Here is a tiny trained network, its code and every weight. The questions are about switching its units off for an input and a target symbol, where a switched-off unit gives its printed mean instead of its output.

import numpy as np


def w(rows, s, z=0):
    codes = np.array(rows[::2]) - 128.0
    scale = np.full(codes.shape[1], s)
    scale[-1] = z or s
    return codes * scale


def norm(h):
    return h / np.sqrt((h * h).mean(-1, keepdims=True) + 1e-5)


def f(y):
    return y / 2 * (1 + np.tanh(0.7978845608 * (y + 0.044715 * y**3)))


def softmax(a):
    e = np.exp(a - a.max(-1, keepdims=True))
    return e / e.sum(-1, keepdims=True)


def log_softmax(a):
    a = a - a.max(-1, keepdims=True)
    return a - np.log(np.exp(a).sum(-1, keepdims=True))


def net(x, mask):
    ids = ['ΓΘδηξσ'.index(c) for c in x.split()]
    T = len(ids)
    res = E[ids] + P[:T]
    r = norm(res)
    for j in range(2):
        rows = slice(3 * j, 3 * j + 3)
        q, k, v = (r @ M[0][rows].T for M in (Q, K, V))
        z = softmax(np.where(np.tri(T) > 0, q @ k.T / 3**0.5, -1e9)) @ v
        o = O[0][rows]
        res = res + np.where(mask[j], z, o[:, -1]) @ o[:, :-1]
    y = f(norm(res) @ A[0][:, :-1].T + A[0][:, -1])
    res = res + np.where(mask[2:6], y, B[0][:, -1]) @ B[0][:, :-1]
    return log_softmax(norm(res)[-1] @ U[:, :-1].T + U[:, -1])


Q, K, V, O, A, B = {}, {}, {}, {}, {}, {}
E = w([
[198,111,170,51,167],'Γ',
[114,142,145,141,184],'Θ',
[131,250,137,109,137],'δ',
[164,147,126,117,118],'η',
[200,141,105,58,135],'ξ',
[193,91,104,117,150],'σ',
],0.017)
P = w([
[42,89,52,213,51],'0',
[220,82,107,53,229],'1',
[222,21,199,81,197],'2',
[158,202,253,2,183],'3',
[157,196,172,42,228],'4',
[152,162,113,32,244],'5',
[197,198,242,27,140],'6',
[178,137,225,72,184],'7',
[175,96,185,88,218],'8',
[162,153,173,31,164],'9',
[195,162,174,89,178],'10',
[178,141,164,55,179],'11',
[155,83,179,87,171],'12',
],0.0062)
Q[0] = w([
[147,118,149,158,116],'h0',
[1,162,133,119,61],'h0',
[212,139,83,21,123],'h0',
[32,141,155,162,118],'h1',
[195,80,92,59,126],'h1',
[215,93,116,100,165],'h1',
],0.0086)
K[0] = w([
[161,142,102,131,103],'h0',
[159,160,241,126,218],'h0',
[139,73,1,166,47],'h0',
[186,169,160,72,177],'h1',
[144,140,45,202,90],'h1',
[56,131,126,190,80],'h1',
],0.0081)
V[0] = w([
[113,191,53,181,1],'h0',
[129,41,126,247,117],'h0',
[159,201,112,185,31],'h0',
[52,210,146,165,116],'h1',
[94,146,85,222,91],'h1',
[119,105,116,179,191],'h1',
],0.0089)
O[0] = w([
[100,87,166,29,21,224],'h0',
[135,72,216,162,50,2],'h0',
[67,49,112,63,68,189],'h0',
[50,183,166,38,162,30],'h1',
[2,99,190,91,82,76],'h1',
[115,89,221,204,209,61],'h1',
],0.0082,0.0052)
A[0] = w([
[170,126,78,182,198,192],'n0',
[139,131,158,137,176,84],'n1',
[114,94,152,114,75,52],'n2',
[119,251,131,127,175,253],'n3',
],0.011,0.0048)
B[0] = w([
[102,253,80,166,210,254],'n0',
[165,168,184,200,112,128],'n1',
[61,101,198,119,30,133],'n2',
[7,112,59,194,180,249],'n3',
],0.0068,0.0065)
U = w([
[201,243,110,231,165,98],'Γ',
[53,202,211,184,198,1],'Θ',
[84,203,137,115,162,120],'δ',
[51,191,148,129,34,199],'η',
[254,189,71,135,142,125],'ξ',
[211,119,174,163,62,136],'σ',
],0.0087,0.0023)

Each question gives the input, a string of symbols that net reads in full, and the target symbol t.
The units are the heads (3 rows each of Q, K, V and O) and the neurons (one row each of A and B). Each row of codes is followed by its name. A weight is (code - 128) times the scale printed after its matrix; where a second scale follows, it is the last column's (O, A, B and U).
mask holds one flag per unit, heads first, then neurons. A switched-off unit (its flag False) gives its mean, the last column of its rows in O or B, instead of its output. The means were averaged over made-up inputs and are rounded, as every weight is.
A unit's drop is (log p(t) with every unit on - log p(t) with that unit switched off) / (log p(t) with every unit on - log p(t) with every unit switched off).
The circuit of an input: a set's keep is (log p(t) with only the set's units on - log p(t) with every unit switched off) / (log p(t) with every unit on - log p(t) with every unit switched off). Starting from all 6 units, units are removed one at a time, each time the one whose removal leaves the highest keep (on an exact tie, the one counted first), for as long as the keep stays at least 0.8.
circuit, biggest first: the units of the circuit, biggest drop first
which heads matter: for each layer, one digit per head in row order, 1 if its drop is at least 0.15 and else 0, layers parted by /
drop of u: that unit's drop, to one decimal
input Θ ξ δ, target Θ: which heads matter : 01
input Θ Γ η η, target Θ: circuit, biggest first : h1
input δ ξ ξ Γ ξ ξ, target δ: which heads matter : 01
input η σ ξ Γ η σ ξ Γ ξ ξ ξ, target η: which heads matter : 00
input Θ Γ σ ξ η ξ ξ Γ, target Θ: which heads matter : 11
input Γ ξ Θ ξ η σ ξ ξ Θ ξ ξ ξ, target Γ: which heads matter : 10
input σ σ δ Γ η σ, target σ: circuit, biggest first : h0, h1
input Γ ξ η, target Γ: which heads matter : 10
input Γ ξ Θ Γ, target Γ: drop of h1 : 0.1
input Γ η ξ η, target Γ: drop of n0 : 0.0
input δ ξ Γ η δ σ, target δ: drop of h1 : 0.9
input σ ξ σ ξ, target σ: drop of h0 : 0.4
